Below is a small trained network, with its code and all its weights. Each question gives an input and a target symbol and asks what happens when units are switched off, that is, made to give their printed mean instead of their output.

import numpy as np


def w(rows, s, z=0):
    codes = np.array(rows[::2]) - 128.0
    scale = np.full(codes.shape[1], s)
    scale[-1] = z or s
    return codes * scale


def norm(h):
    return h / np.sqrt((h * h).mean(-1, keepdims=True) + 1e-5)


def f(y):
    return np.maximum(y, 0)


def softmax(a):
    e = np.exp(a - a.max(-1, keepdims=True))
    return e / e.sum(-1, keepdims=True)


def log_softmax(a):
    a = a - a.max(-1, keepdims=True)
    return a - np.log(np.exp(a).sum(-1, keepdims=True))


def net(x, mask):
    ids = ['αγδεζλμξπστψω'.index(c) for c in x.split()]
    T = len(ids)
    res = E[ids] + P[:T]
    u = 0
    for l in range(3):
        q, k, v = (norm(res) @ M[l].T for M in (Q, K, V))
        z = softmax(np.where(np.tri(T) > 0, q @ k.T / 2**0.5, -1e9)) @ v
        res = res + np.where(mask[u], z, O[l][:, -1]) @ O[l][:, :-1]
        u += 1
        y = f(norm(res) @ A[l][:, :-1].T + A[l][:, -1])
        res = res + np.where(mask[u : u + 4], y, B[l][:, -1]) @ B[l][:, :-1]
        u += 4
    return log_softmax(norm(res)[-1] @ U[:, :-1].T + U[:, -1])


Q, K, V, O, A, B = {}, {}, {}, {}, {}, {}
E = w([
[147,176,245,102,129,195],'α',
[146,163,163,127,122,106],'γ',
[115,93,160,136,138,96],'δ',
[118,131,112,123,122,104],'ε',
[150,194,126,135,133,140],'ζ',
[112,130,139,131,159,166],'λ',
[110,137,134,126,117,130],'μ',
[141,155,156,127,153,142],'ξ',
[57,100,149,94,160,153],'π',
[138,96,132,136,142,119],'σ',
[140,80,156,157,87,8],'τ',
[159,99,145,141,131,110],'ψ',
[131,180,74,118,112,121],'ω',
],0.012)
P = w([
[112,114,104,51,170,108],'0',
[196,134,210,118,97,192],'1',
[97,130,100,234,159,239],'2',
[75,97,75,232,140,132],'3',
[182,75,76,164,162,75],'4',
[25,98,154,198,122,157],'5',
[64,134,144,110,158,74],'6',
[211,112,218,145,78,168],'7',
[59,102,99,253,161,204],'8',
[47,222,104,162,83,92],'9',
],0.0055)
Q[0] = w([
[130,143,153,89,255,56],'L0H1',
[34,202,33,141,109,116],'L0H1',
],0.0046)
K[0] = w([
[148,122,117,198,79,105],'L0H1',
[108,255,101,86,111,163],'L0H1',
],0.0052)
V[0] = w([
[76,76,107,33,158,156],'L0H1',
[42,215,92,32,40,254],'L0H1',
],0.0033)
O[0] = w([
[71,122,216,158,210,113,75],'L0H1',
[1,85,133,86,133,141,2],'L0H1',
],0.0064,0.00099)
A[0] = w([
[135,208,150,133,105,166,77],'L0N1',
[154,71,228,159,130,106,171],'L0N2',
[3,100,103,110,117,191,67],'L0N3',
[95,85,180,132,131,214,248],'L0N4',
],0.0056,0.0016)
B[0] = w([
[106,49,124,167,91,101,209],'L0N1',
[116,175,51,167,163,226,253],'L0N2',
[246,127,164,170,144,143,207],'L0N3',
[120,197,95,170,40,3,254],'L0N4',
],0.0049,0.0037)
Q[1] = w([
[127,231,133,122,151,82],'L1H1',
[3,107,95,237,26,190],'L1H1',
],0.0051)
K[1] = w([
[130,168,63,182,128,78],'L1H1',
[99,254,230,1,238,16],'L1H1',
],0.0044)
V[1] = w([
[177,16,254,147,45,61],'L1H1',
[104,118,68,94,206,54],'L1H1',
],0.0057)
O[1] = w([
[122,151,175,151,254,51,6],'L1H1',
[114,108,169,164,125,192,100],'L1H1',
],0.011,0.0025)
A[1] = w([
[193,31,153,61,189,204,3],'L1N1',
[222,134,179,159,57,154,174],'L1N2',
[113,226,3,220,187,170,157],'L1N3',
[196,101,47,41,100,151,251],'L1N4',
],0.0037,0.0018)
B[1] = w([
[118,245,188,124,131,206,132],'L1N1',
[141,69,92,67,128,170,253],'L1N2',
[117,136,253,132,112,71,239],'L1N3',
[96,121,75,122,32,101,207],'L1N4',
],0.0055,0.0038)
Q[2] = w([
[82,218,43,227,113,123],'L2H1',
[81,232,177,253,60,245],'L2H1',
],0.0039)
K[2] = w([
[159,106,164,28,201,112],'L2H1',
[16,68,134,2,154,186],'L2H1',
],0.0054)
V[2] = w([
[253,164,109,169,72,225],'L2H1',
[108,96,223,138,140,241],'L2H1',
],0.0059)
O[2] = w([
[88,255,56,94,176,144,254],'L2H1',
[93,57,58,141,201,138,176],'L2H1',
],0.0073,0.0053)
A[2] = w([
[44,143,113,50,235,157,249],'L2N1',
[91,217,88,181,123,163,75],'L2N2',
[236,23,171,16,68,98,166],'L2N3',
[153,144,187,4,40,67,1],'L2N4',
],0.0041,0.00072)
B[2] = w([
[161,183,141,254,165,56,193],'L2N1',
[98,191,179,56,107,100,254],'L2N2',
[70,172,4,49,123,100,163],'L2N3',
[113,149,33,147,80,123,182],'L2N4',
],0.0058,0.0036)
U = w([
[250,121,190,173,103,21,162],'α',
[97,129,104,158,181,104,4],'γ',
[254,166,57,107,190,97,142],'δ',
[102,112,113,152,186,129,128],'ε',
[180,107,65,100,72,169,128],'ζ',
[119,131,94,147,139,123,65],'λ',
[101,42,183,133,134,84,180],'μ',
[147,89,58,69,55,137,194],'ξ',
[99,71,136,158,161,105,176],'π',
[104,197,133,90,185,65,24],'σ',
[144,93,182,153,142,63,150],'τ',
[76,161,172,77,126,11,185],'ψ',
[105,106,122,77,108,158,92],'ω',
],0.0064,0.0026)

Each question gives the input, a string of symbols that net reads in full, and the target symbol t.
The units are the heads (2 rows each of Q, K, V and O) and the neurons (one row each of A and B). Each row of codes is followed by its name. A weight is (code - 128) times the scale printed after its matrix; where a second scale follows, it is the last column's (O, A, B and U).
mask holds one flag per unit, layer by layer, with each layer's heads first. A switched-off unit (its flag False) gives its mean, the last column of its rows in O or B, instead of its output. The means were averaged over made-up inputs and are rounded, as every weight is.
A unit's drop is (log p(t) with every unit on - log p(t) with that unit switched off) / (log p(t) with every unit on - log p(t) with every unit switched off).
The circuit of an input: a set's keep is (log p(t) with only the set's units on - log p(t) with every unit switched off) / (log p(t) with every unit on - log p(t) with every unit switched off). Starting from the 12 units with the biggest drops (on a tie, the unit counted first), units are removed one at a time, each time the one whose removal leaves the highest keep (on an exact tie, the one counted first), for as long as the keep stays at least 0.8.
units of the circuit, in order: the units of the circuit, biggest drop first
k most important neurons: the k neurons with the biggest drops, biggest first
top k neurons in layer l: the k neurons of layer l with the biggest drops, biggest first
drop when u is switched off: that unit's drop, to one decimal
input ζ ξ ε γ, target ξ: units of the circuit, in order	(L1H1, L0H1)
input α μ ε, target α: units of the circuit, in order	(L1H1, L2H1, L0N3, L0H1)
input α ζ ψ δ ψ μ, target α: units of the circuit, in order	(L1H1, L2H1, L0N3)
input σ ζ ξ ε μ α α ψ, target δ: units of the circuit, in order	(L1H1, L0N2)
input τ α δ ψ, target α: units of the circuit, in order	(L1H1, L2H1)
input α δ μ, target α: units of the circuit, in order	(L1H1, L2H1)
input π α α ω γ ζ γ δ, target δ: units of the circuit, in order	(L1H1, L0H1, L0N2)
input α ε μ ε ε ψ α ψ α, target α: units of the circuit, in order	(L1H1, L2H1, L0H1)
input α σ π ζ ψ α λ ω ε, target α: top 2 neurons in layer 0	(L0N3, L0N4)
input α α ζ π μ λ, target α: units of the circuit, in order	(L1H1, L2H1, L0N3)
input ζ ζ λ τ, target ξ: most important neuron	(L0N4)
input α γ σ ε μ ψ ψ α τ, target α: units of the circuit, in order	(L1H1, L2H1)
input α ω γ ω δ ζ, target α: 2 most important neurons	(L0N3, L0N1)
input α ζ δ ε δ α, target α: 2 most important neurons	(L0N4, L0N1)
input π α σ ψ ξ τ ψ γ, target δ: top 3 neurons in layer 0	(L0N4, L0N2, L0N1)
input α ζ ψ ξ ψ ζ, target α: most important neuron	(L0N1)
input ε λ α ω ζ, target ξ: 2 most important neurons	(L0N2, L1N4)
input α ω ψ, target α: drop when L1H1 is switched off	1.3
input ω α ψ α ψ ε λ ψ, target δ: drop when L1H1 is switched off	0.6
input α τ ψ ψ λ γ, target α: drop when L1H1 is switched off	1.4
input α τ λ, target α: most important neuron	(L0N4)
